Here is a tiny trained network, its code and every weight. The questions are about switching its units off for an input and a class, where a switched-off unit gives its printed mean instead of its output.

import numpy as np


def w(rows, s, z=0):
    codes = np.array(rows[::2]) - 128.0
    scale = np.full(codes.shape[1], s)
    scale[-1] = z or s
    return codes * scale


def norm(h):
    return h / np.sqrt((h * h).mean(-1, keepdims=True) + 1e-5)


def f(y):
    return np.maximum(y, 0)


def log_softmax(a):
    a = a - a.max(-1, keepdims=True)
    return a - np.log(np.exp(a).sum(-1, keepdims=True))


def net(x, mask):
    res = np.array(x, float).reshape(1, 7) / 4 @ E
    u = 0
    for l in range(3):
        y = f(norm(res) @ A[l][:, :-1].T + A[l][:, -1])
        res = res + np.where(mask[u : u + 5], y, B[l][:, -1]) @ B[l][:, :-1]
        u += 5
    return log_softmax(norm(res)[-1] @ U[:, :-1].T + U[:, -1])


A, B = {}, {}
E = w([
[128,129,125],'x0',
[85,80,49],'x1',
[2,175,165],'x2',
[127,127,129],'x3',
[140,195,75],'x4',
[132,127,130],'x5',
[128,130,129],'x6',
],0.013)
A[0] = w([
[128,65,207,83],'L0N1',
[85,3,165,58],'L0N2',
[118,182,109,161],'L0N3',
[161,101,125,69],'L0N4',
[86,48,73,2],'L0N5',
],0.018,0.0058)
B[0] = w([
[146,200,74,253],'L0N1',
[150,221,28,246],'L0N2',
[169,131,80,211],'L0N3',
[160,104,112,180],'L0N4',
[81,6,183,194],'L0N5',
],0.019,0.0053)
A[1] = w([
[85,71,96,43],'L1N1',
[83,43,188,125],'L1N2',
[6,187,153,71],'L1N3',
[124,179,47,248],'L1N4',
[162,197,218,25],'L1N5',
],0.02,0.0016)
B[1] = w([
[92,172,173,159],'L1N1',
[117,197,130,144],'L1N2',
[253,38,71,194],'L1N3',
[109,215,112,253],'L1N4',
[14,108,224,189],'L1N5',
],0.018,0.013)
A[2] = w([
[250,5,93,159],'L2N1',
[104,54,158,1],'L2N2',
[64,59,95,105],'L2N3',
[27,57,161,53],'L2N4',
[60,68,47,164],'L2N5',
],0.016,0.0035)
B[2] = w([
[116,4,26,253],'L2N1',
[139,201,156,141],'L2N2',
[149,88,173,155],'L2N3',
[88,173,182,171],'L2N4',
[99,143,220,186],'L2N5',
],0.027,0.0074)
U = w([
[97,143,137,255],'0',
[92,139,136,233],'1',
[114,204,92,17],'2',
[157,45,114,54],'3',
[53,98,254,39],'4',
],0.013,0.0053)

Each question gives the input, the list of numbers given to net, and the class t.
The units are the neurons (one row each of A and B). Each row of codes is followed by its name. A weight is (code - 128) times the scale printed after its matrix; where a second scale follows, it is the last column's (A, B and U).
mask holds one flag per neuron, layer by layer. A switched-off neuron (its flag False) gives its mean, the last column of its row in B, instead of its output. The means were averaged over made-up inputs and are rounded, as every weight is.
A unit's drop is (log p(t) with every unit on - log p(t) with that unit switched off) / (log p(t) with every unit on - log p(t) with every unit switched off).
The circuit of an input: a set's keep is (log p(t) with only the set's units on - log p(t) with every unit switched off) / (log p(t) with every unit on - log p(t) with every unit switched off). Starting from the 12 units with the biggest drops (on a tie, the unit counted first), units are removed one at a time, each time the one whose removal leaves the highest keep (on an exact tie, the one counted first), for as long as the keep stays at least 0.8.
units of the circuit, in order: the units of the circuit, biggest drop first
top k neurons: the k neurons with the biggest drops, biggest first
top k neurons in layer l: the k neurons of layer l with the biggest drops, biggest first
drop of u: that unit's drop, to one decimal
input [2,-4,-7,6,-8,-3,-6], class 2: units of the circuit, in order -> [L0N1; L1N3]
input [0,-5,4,-3,1,-4,4], class 4: units of the circuit, in order -> [L1N5; L0N2]
input [1,-5,0,-2,-5,0,2], class 2: units of the circuit, in order -> [L0N1]
input [7,8,-7,2,1,3,2], class 4: top 4 neurons -> [L1N3; L0N5; L1N1; L2N5]
input [-8,8,-2,6,-6,7,8], class 4: top 3 neurons -> [L0N5; L2N5; L2N1]
input [-2,1,6,0,-8,-7,0], class 2: top 2 neurons -> [L0N2; L2N1]
input [-2,1,8,-3,5,-2,8], class 3: top 2 neurons in layer 0 -> [L0N2; L0N1]
input [-2,-8,-4,6,5,-4,-2], class 4: top 2 neurons -> [L0N2; L1N5]
input [5,8,-4,1,-5,3,2], class 4: top 2 neurons -> [L0N5; L1N3]
input [5,7,8,-4,2,5,1], class 3: top 2 neurons -> [L1N3; L1N5]
input [-8,8,6,-1,5,3,-8], class 4: top 3 neurons in layer 0 -> [L0N5; L0N2; L0N3]
input [-3,-3,7,-6,-8,0,3], class 2: top 3 neurons -> [L0N2; L0N1; L0N5]
input [6,8,-4,-3,-2,-3,-5], class 4: top 2 neurons -> [L0N5; L1N3]
input [-8,-8,-1,-6,1,3,-3], class 4: units of the circuit, in order -> [L1N5]
input [-4,-5,2,-7,-8,-3,6], class 2: top 2 neurons in layer 0 -> [L0N2; L0N1]
input [3,8,4,-5,4,0,-2], class 4: top 2 neurons -> [L0N5; L1N4]
input [1,0,8,-4,0,-5,-5], class 3: drop of L1N3 -> 1.3
input [4,8,-4,-7,-1,-4,-5], class 4: drop of L1N3 -> 0.1
input [3,7,3,-2,-2,2,4], class 4: drop of L0N5 -> 1.4
input [8,8,3,0,-1,1,4], class 4: drop of L0N5 -> 1.2
